Here is a tiny trained network, its code and every weight. The questions are about switching its units off for an input and a class, where a switched-off unit gives its printed mean instead of its output.

import numpy as np


def w(rows, s, z=0):
    codes = np.array(rows[::2]) - 128.0
    scale = np.full(codes.shape[1], s)
    scale[-1] = z or s
    return codes * scale


def norm(h):
    return h / np.sqrt((h * h).mean(-1, keepdims=True) + 1e-5)


def f(y):
    return np.maximum(y, 0)


def log_softmax(a):
    a = a - a.max(-1, keepdims=True)
    return a - np.log(np.exp(a).sum(-1, keepdims=True))


def net(x, mask):
    res = np.array(x, float).reshape(1, 6) / 4 @ E
    u = 0
    for l in range(4):
        y = f(norm(res) @ A[l][:, :-1].T + A[l][:, -1])
        res = res + np.where(mask[u : u + 6], y, B[l][:, -1]) @ B[l][:, :-1]
        u += 6
    return log_softmax(norm(res)[-1] @ U[:, :-1].T + U[:, -1])


A, B = {}, {}
E = w([
[106,183,112,98,93,153,80,15,171,107,142],'x0',
[61,209,104,199,101,83,80,166,187,146,33],'x1',
[118,176,242,131,116,109,122,203,132,83,172],'x2',
[128,154,138,113,228,203,174,180,44,167,164],'x3',
[169,109,199,148,41,168,131,91,124,172,115],'x4',
[76,92,120,184,95,181,206,174,72,1,85],'x5',
],0.008)
A[0] = w([
[101,125,73,143,247,174,163,199,70,171,96,239],'0.n1',
[139,106,118,151,89,60,103,178,182,168,142,108],'0.n2',
[127,150,211,140,76,165,111,151,122,110,148,118],'0.n3',
[107,199,101,147,161,11,80,204,190,149,59,46],'0.n4',
[143,115,140,174,160,133,156,177,89,173,73,5],'0.n5',
[215,95,100,122,163,49,96,59,189,223,156,86],'0.n6',
],0.011,0.0018)
B[0] = w([
[255,151,172,141,253,103,136,146,151,52,108,250],'0.n1',
[129,130,143,84,131,132,123,179,125,94,172,197],'0.n2',
[182,147,172,136,81,151,200,116,90,138,11,199],'0.n3',
[8,151,154,115,134,79,137,137,167,244,103,254],'0.n4',
[145,166,125,148,76,53,65,124,77,77,80,182],'0.n5',
[107,142,42,20,110,139,71,112,119,61,192,244],'0.n6',
],0.0098,0.0096)
A[1] = w([
[139,99,179,170,95,168,140,142,122,201,147,21],'1.n1',
[97,35,81,188,98,76,153,134,151,103,121,222],'1.n2',
[129,167,31,128,190,228,155,10,142,190,103,231],'1.n3',
[123,118,133,175,121,171,121,170,120,152,190,24],'1.n4',
[95,129,130,126,226,164,189,97,97,99,170,154],'1.n5',
[105,149,162,164,156,97,119,162,172,141,110,2],'1.n6',
],0.013,0.0017)
B[1] = w([
[171,107,177,136,71,122,147,96,145,173,107,155],'1.n1',
[171,161,77,124,207,76,60,118,29,79,118,196],'1.n2',
[11,124,202,79,15,167,57,149,109,121,170,235],'1.n3',
[165,142,96,95,107,145,103,128,106,141,111,128],'1.n4',
[194,163,123,95,155,116,148,70,104,26,65,254],'1.n5',
[171,109,17,92,149,88,145,130,148,155,40,236],'1.n6',
],0.011,0.0061)
A[2] = w([
[203,206,77,136,35,122,57,118,166,183,137,157],'2.n1',
[86,114,124,188,146,92,166,135,165,210,99,7],'2.n2',
[198,138,113,7,131,110,95,103,145,213,178,226],'2.n3',
[33,117,52,158,124,212,83,23,76,217,159,67],'2.n4',
[196,60,138,145,24,101,126,148,49,93,131,206],'2.n5',
[83,144,195,87,116,63,148,220,174,178,141,160],'2.n6',
],0.011,0.0017)
B[2] = w([
[79,58,133,158,211,127,123,215,41,128,151,208],'2.n1',
[182,250,129,161,128,86,115,133,70,168,154,176],'2.n2',
[127,122,86,158,113,158,119,116,87,45,142,254],'2.n3',
[89,105,160,70,38,93,124,165,177,146,183,183],'2.n4',
[153,174,129,137,95,222,143,107,132,128,116,242],'2.n5',
[81,136,90,160,82,132,59,106,122,102,121,222],'2.n6',
],0.013,0.0089)
A[3] = w([
[96,36,85,119,128,91,94,118,187,192,186,40],'3.n1',
[82,144,135,219,243,31,97,168,160,175,48,7],'3.n2',
[207,108,53,138,247,184,175,80,104,36,146,182],'3.n3',
[138,134,225,148,77,136,168,115,208,154,140,104],'3.n4',
[224,149,171,117,229,151,81,126,178,111,253,235],'3.n5',
[158,140,42,59,98,130,109,29,99,99,112,220],'3.n6',
],0.011,0.0014)
B[3] = w([
[134,10,191,102,78,99,89,121,136,81,141,150],'3.n1',
[110,101,107,164,187,34,159,49,203,137,84,195],'3.n2',
[176,128,89,150,228,234,128,133,97,81,143,247],'3.n3',
[132,130,107,119,109,147,131,36,137,207,59,141],'3.n4',
[130,89,119,177,102,213,130,195,84,88,63,176],'3.n5',
[115,161,160,136,191,134,60,198,146,117,149,210],'3.n6',
],0.013,0.016)
U = w([
[167,169,183,118,36,210,155,95,110,162,80,110],'0',
[134,112,143,112,122,113,193,118,109,204,227,17],'1',
[91,185,87,151,160,19,95,115,151,158,72,118],'2',
[192,168,100,130,193,210,94,156,70,39,120,187],'3',
[152,72,149,66,193,100,185,120,166,151,139,76],'4',
[45,110,115,32,77,124,38,151,128,103,225,201],'5',
[191,141,131,140,88,105,163,167,149,203,249,1],'6',
],0.011,0.0046)

Each question gives the input, the list of numbers given to net, and the class t.
The units are the neurons (one row each of A and B). Each row of codes is followed by its name. A weight is (code - 128) times the scale printed after its matrix; where a second scale follows, it is the last column's (A, B and U).
mask holds one flag per neuron, layer by layer. A switched-off neuron (its flag False) gives its mean, the last column of its row in B, instead of its output. The means were averaged over made-up inputs and are rounded, as every weight is.
A unit's drop is (log p(t) with every unit on - log p(t) with that unit switched off) / (log p(t) with every unit on - log p(t) with every unit switched off).
The circuit of an input: a set's keep is (log p(t) with only the set's units on - log p(t) with every unit switched off) / (log p(t) with every unit on - log p(t) with every unit switched off). Starting from the 12 units with the biggest drops (on a tie, the unit counted first), units are removed one at a time, each time the one whose removal leaves the highest keep (on an exact tie, the one counted first), for as long as the keep stays at least 0.8.
units of the circuit, in order: the units of the circuit, biggest drop first
top k neurons: the k neurons with the biggest drops, biggest first
top k neurons in layer l: the k neurons of layer l with the biggest drops, biggest first
drop of u: that unit's drop, to one decimal
input [-5,6,-3,8,1,-4], class 2: top 4 neurons -> [0.n4, 3.n2, 0.n5, 2.n5]
input [4,-7,8,-5,4,-1], class 0: top 2 neurons -> [0.n3, 0.n6]
input [2,5,6,0,8,-2], class 2: units of the circuit, in order -> [3.n3]
input [3,-3,-7,0,4,5], class 5: top 2 neurons -> [1.n3, 0.n1]
input [2,-7,2,-8,-6,-8], class 5: top 2 neurons -> [0.n6, 0.n1]
input [-4,7,8,-7,7,5], class 2: top 2 neurons -> [0.n4, 1.n6]
input [8,-1,-4,-6,-5,5], class 5: top 2 neurons -> [0.n1, 1.n3]
input [-6,6,6,1,8,3], class 0: top 2 neurons -> [0.n3, 2.n5]
input [-7,7,-4,8,4,0], class 2: top 3 neurons in layer 0 -> [0.n5, 0.n6, 0.n4]
input [-3,7,2,-6,-3,-4], class 2: top 2 neurons in layer 1 -> [1.n3, 1.n6]
input [-4,1,-4,-7,-4,5], class 2: top 2 neurons in layer 2 -> [2.n3, 2.n5]
input [-5,3,5,-8,-4,0], class 2: drop of 2.n4 -> 0.0
input [8,-5,1,3,7,0], class 0: drop of 0.n6 -> 0.1
input [-2,1,3,-6,-4,7], class 2: drop of 3.n2 -> 0.3
input [0,-4,1,-7,-2,-7], class 5: drop of 0.n6 -> 0.2
input [0,5,-4,-6,-5,-8], class 5: top neuron -> [0.n6]
input [3,-1,7,-3,0,-7], class 5: top 2 neurons in layer 0 -> [0.n1, 0.n4]
